Each row is followed by roughly how far along a hidden order it lies, from 0 to 20. A new part has a new order.
In the rows, 128 means zero.
[130 135 136  81 126 111 146 125  97 127 113 121 118 137 103 132  76 127
 133 136 119 120] : 20
[128 136 118  81 136 141 131 139 130 131 125 138 137 131 130 127 139 109
 130 127 128 124] : 8
[130 125 116 145 119 134 143 132  93 130 119 130 128 128 140 130 160 114
 142 135 133 131] : 16
[127 129 131  55 128 117 137 128 181 120 124 119 115 132 121 132  87 128
 126 129 127 131] : 12
[131 125 130 150 120 110 145 120  91 125 128 117 118 129 118 132 118 136
 133 136 128 134] : 20
[127 137 113  12 133 130 128 137 166 127 129 127 135 131 124 129 146 116
 129 127 128 128] : 7
[129 125 142 153 123 116 136 120 107 125 123 122 115 131 118 131  82 140
 130 134 124 124] : 17
[123 125 133  73 118 135 136 135  98 127 114 131 122 135 126 131  86 118
 147 144 122 106] : 15
[134 138 120 126 135 131 144 133  79 134 113 135 135 131 121 127 140 114
 133 129 128 127] : 17
[125 124 155 214 136 143 113 124 119 131 121 141 125 131 128 124  66 138
 119 123 121 110] : 6
[135 133 123 214 131 119 138 123  82 133 117 127 135 125 126 127 166 127
 124 124 132 143] : 16
[129 133 142 168 140 127 118 124 152 128 133 130 127 128 117 126  94 138
 110 117 123 129] : 5
[127 128 151 148 131 128 130 123 127 126 120 130 115 134 115 129  45 134
 124 129 117 113] : 13
[125 138 132  17 138 127 118 132 180 125 141 125 128 133 110 128  94 130
 119 124 120 119] : 4
[131 126 137 232 133 134 127 124 108 131 124 135 130 125 134 125 124 130
 121 122 129 131] : 11
[122 136 136  23 140 134 112 132 200 124 161 128 126 133 115 127  86 131
 117 122 120 116] : 0
[123 128 124   4 119 123 130 132 146 123 137 119 122 133 120 132 110 124
 141 140 123 118] : 11
[127 137 137 129 143 146 122 136 129 133 104 146 135 132 124 124  89 115
 122 121 120 111] : 6
[126 126 133  58 118 113 138 125 158 119 126 116 111 133 119 134  83 132
 133 136 125 126] : 15
[126 121 151 163 118 119 134 120  72 127 118 128 112 133 120 131  51 133
 140 142 119 109] : 19
[124 138 121   7 135 139 125 139 156 128 129 133 133 134 120 128 117 113
 132 129 123 114] : 5
[126 128 119  42 125 119 131 130 165 123 145 119 125 129 126 130 129 127
 131 132 128 132] : 9
[128 139 139 136 143 144 123 134 118 134 103 143 133 133 119 124  90 118
 122 123 121 109] : 8
[127 127 121  29 118 114 140 128 147 121 133 114 118 132 119 134 118 127
 138 138 128 130] : 15
[128 147 109   1 131 120 146 143 142 126 135 121 129 140  99 133 118 104
 138 137 120 120] : 15
[128 137 129 112 141 151 126 138 133 133 108 143 136 131 127 125 112 111
 125 124 124 115] : 6
[129 134 143 179 139 126 122 124  99 133 136 135 130 129 113 125  94 135
 119 123 121 119] : 9
[130 126 141 158 124 126 143 126  95 127 111 130 117 133 123 130  65 125
 135 136 123 120] : 19
[126 142 120   9 145 135 115 139 193 128 142 132 138 131 117 126 131 119
 116 118 122 123] : 0
[128 130 134 179 138 147 118 133 131 133 121 143 136 127 138 123 124 122
 121 119 127 121] : 4
[130 127 143 207 134 128 127 122 115 129 129 133 124 128 126 126  99 135
 122 124 124 125] : 12
[128 135 118   1 125 115 143 133 145 123 125 116 122 135 109 133 117 121
 137 137 123 127] : 15
[129 140 140  73 144 123 122 128 145 129 127 128 127 134 102 128  75 130
 114 121 116 118] : 8
[128 138 142  73 140 126 129 128 160 125 120 128 120 137 106 129  61 130
 118 124 118 119] : 10
[124 132 124  44 135 142 120 137 194 125 136 131 130 130 131 127 120 120
 123 123 127 123] : 2
[125 131 118   8 126 130 132 137 135 127 126 128 129 133 123 130 127 115
 139 136 125 118] : 10
[132 128 133 207 133 134 132 125  92 132 108 134 129 127 128 126 124 127
 126 126 127 128] : 13
[127 131 147 148 135 138 126 128 103 131 113 139 125 133 118 126  67 127
 126 126 118 108] : 11
[133 123 133 216 127 124 140 123 108 128 111 131 123 127 135 128 117 128
 127 127 131 136] : 17
[123 133 128  57 134 144 115 137 173 128 131 136 132 131 129 126 109 119
 125 124 124 114] : 1
[135 137 126 152 136 121 143 127 113 130 130 127 128 131 115 128 130 123
 123 127 127 137] : 17
[126 137 113   1 125 124 132 138  86 132 126 126 138 133 112 130 151 115
 145 140 123 113] : 12
[127 126 139  86 119 110 139 122 108 123 134 116 113 134 109 133  79 137
 135 139 121 121] : 18
[127 136 111   1 124 118 141 137 137 125 130 119 127 135 113 133 133 115
 141 140 125 125] : 14
[129 127 139 100 125 112 142 122 107 124 134 118 115 134 111 132  77 135
 134 137 120 123] : 19
[129 131 117  67 126 111 130 127 135 126 144 116 131 127 116 130 161 132
 128 129 129 137] : 10
[130 129 140 140 124 117 143 122 106 125 127 122 114 132 115 131  78 133
 131 134 123 124] : 19
[128 130 133 119 125 133 138 130  67 132 110 133 127 133 120 129 104 120
 142 139 123 112] : 17
[126 136 143  57 141 122 118 127 162 126 130 127 125 133 104 128  60 136
 116 122 116 116] : 6
[129 140 124  54 140 121 122 130 173 127 138 124 132 130 112 128 132 130
 117 120 124 131] : 5
[128 147 116  50 150 148 115 143 167 134 123 144 147 130 125 123 146 108
 117 115 125 119] : 0
[134 137 131 138 139 124 138 127 120 129 117 129 126 132 113 128 102 123
 120 122 123 130] : 15
[127 129 130 151 131 143 127 134 127 130 101 140 130 129 137 126 117 118
 130 127 128 119] : 8
[130 132 114 108 133 123 125 129 177 126 132 122 135 124 131 127 178 129
 117 117 135 148] : 5
[125 132 120  33 130 133 121 135 154 128 136 128 133 130 125 128 133 120
 131 130 125 119] : 5
[128 139 126  78 142 123 125 132 186 125 135 124 128 132 117 128 112 127
 117 121 124 130] : 6
[128 124 147 224 133 130 120 122 109 130 129 134 125 127 126 126  94 139
 119 123 125 122] : 9
[127 133 145 117 137 123 122 125 147 126 133 128 122 132 110 128  69 137
 118 124 119 119] : 8
[127 128 137 119 128 138 134 132 102 130 113 137 125 133 124 128  84 117
 138 135 121 110] : 13
[126 122 152 131 120 118 137 121  99 124 114 125 109 136 111 132  39 138
 136 140 116 109] : 18
[130 126 135 154 123 127 144 127  74 129 105 129 120 132 124 130  97 123
 139 137 125 120] : 20
[123 132 127   1 127 134 129 138 156 125 122 129 125 135 120 130  92 116
 136 135 121 111] : 8
[132 131 139 230 141 140 123 126 134 132 119 140 130 126 135 124 112 129
 112 114 129 132] : 7
[131 124 134 197 123 124 141 122  73 129 128 126 123 129 127 129 117 130
 135 134 127 129] : 19
[134 135 123  99 130 111 148 126 107 127 124 119 124 132 111 131 129 124
 128 131 127 137] : 20
[128 131 143 139 131 133 134 128  87 131 113 136 124 134 117 129  78 125
 134 134 119 109] : 14
[126 135 116   1 131 134 132 139 167 126 126 128 130 132 128 130 128 112
 132 131 128 125] : 8
[127 130 117  48 124 135 139 137 116 129 112 130 130 132 129 130 138 110
 142 137 126 120] : 13
[130 127 139 190 125 125 137 123  93 129 119 129 122 130 124 129  97 131
 129 131 125 125] : 16
[132 149 125  58 151 125 127 133 161 130 121 130 135 133 102 127 115 122
 110 115 121 131] : 7
[128 132 133 110 137 124 118 129 179 125 132 125 127 128 122 127 120 136
 114 118 126 132] : 4
[129 130 134 130 128 132 139 130  77 132 109 134 127 133 119 129  96 119
 137 136 122 113] : 16
[133 129 119 132 123 107 145 122  90 127 128 115 126 128 116 132 152 131
 132 134 131 142] : 20
[127 127 149 183 134 134 124 125 125 130 115 138 124 130 125 126  72 131
 124 127 120 113] : 10
[127 136 138 129 143 146 120 135 131 133 119 145 133 133 123 124  85 117
 122 123 119 109] : 5
[126 135 124  39 133 122 120 130 169 126 134 124 131 130 115 128 126 128
 122 125 123 126] : 5
[127 126 138 172 133 122 114 120 168 125 146 125 126 124 127 126 120 146
 113 118 128 133] : 4
[132 127 131 145 122 113 144 122 101 126 130 119 119 130 120 131 113 132
 131 134 128 134] : 19
[127 129 125  34 122 110 137 127 140 122 138 114 120 132 115 133 111 130
 133 137 127 127] : 14
[130 132 135 102 126 127 143 129  62 131 112 131 125 135 111 130  86 120
 140 139 119 110] : 20
[128 126 139 158 129 137 134 128 101 130 114 137 123 131 127 128  93 123
 133 132 125 117] : 14
[129 138 141 114 145 125 120 127 149 129 131 131 128 132 108 126  85 134
 112 118 119 122] : 7
[132 138 120  59 129 105 145 126  93 128 128 116 129 132 102 132 137 128
 133 134 124 133] : 19
[129 138 112  32 128 113 127 129 116 130 142 117 138 129 107 129 173 128
 129 130 127 132] : 10
[126 122 146 147 120 129 137 125  76 129 112 130 116 133 120 130  64 130
 140 140 120 109] : 18
[131 140 135  74 137 118 138 128 123 128 129 126 122 135 101 129  77 125
 124 128 118 121] : 15
[125 131 139 134 139 150 115 134 135 132 131 143 132 130 131 124  99 122
 125 125 123 111] : 3
[126 139 142  58 144 128 118 130 190 125 137 129 123 135 107 127  63 132
 111 119 117 118] : 4
[127 137 115  24 136 130 124 136 172 127 128 127 135 130 123 128 156 119
 125 123 127 131] : 4
[131 136 128  91 127 128 149 132  65 132 107 131 125 136 112 130  98 113
 142 140 121 114] : 20
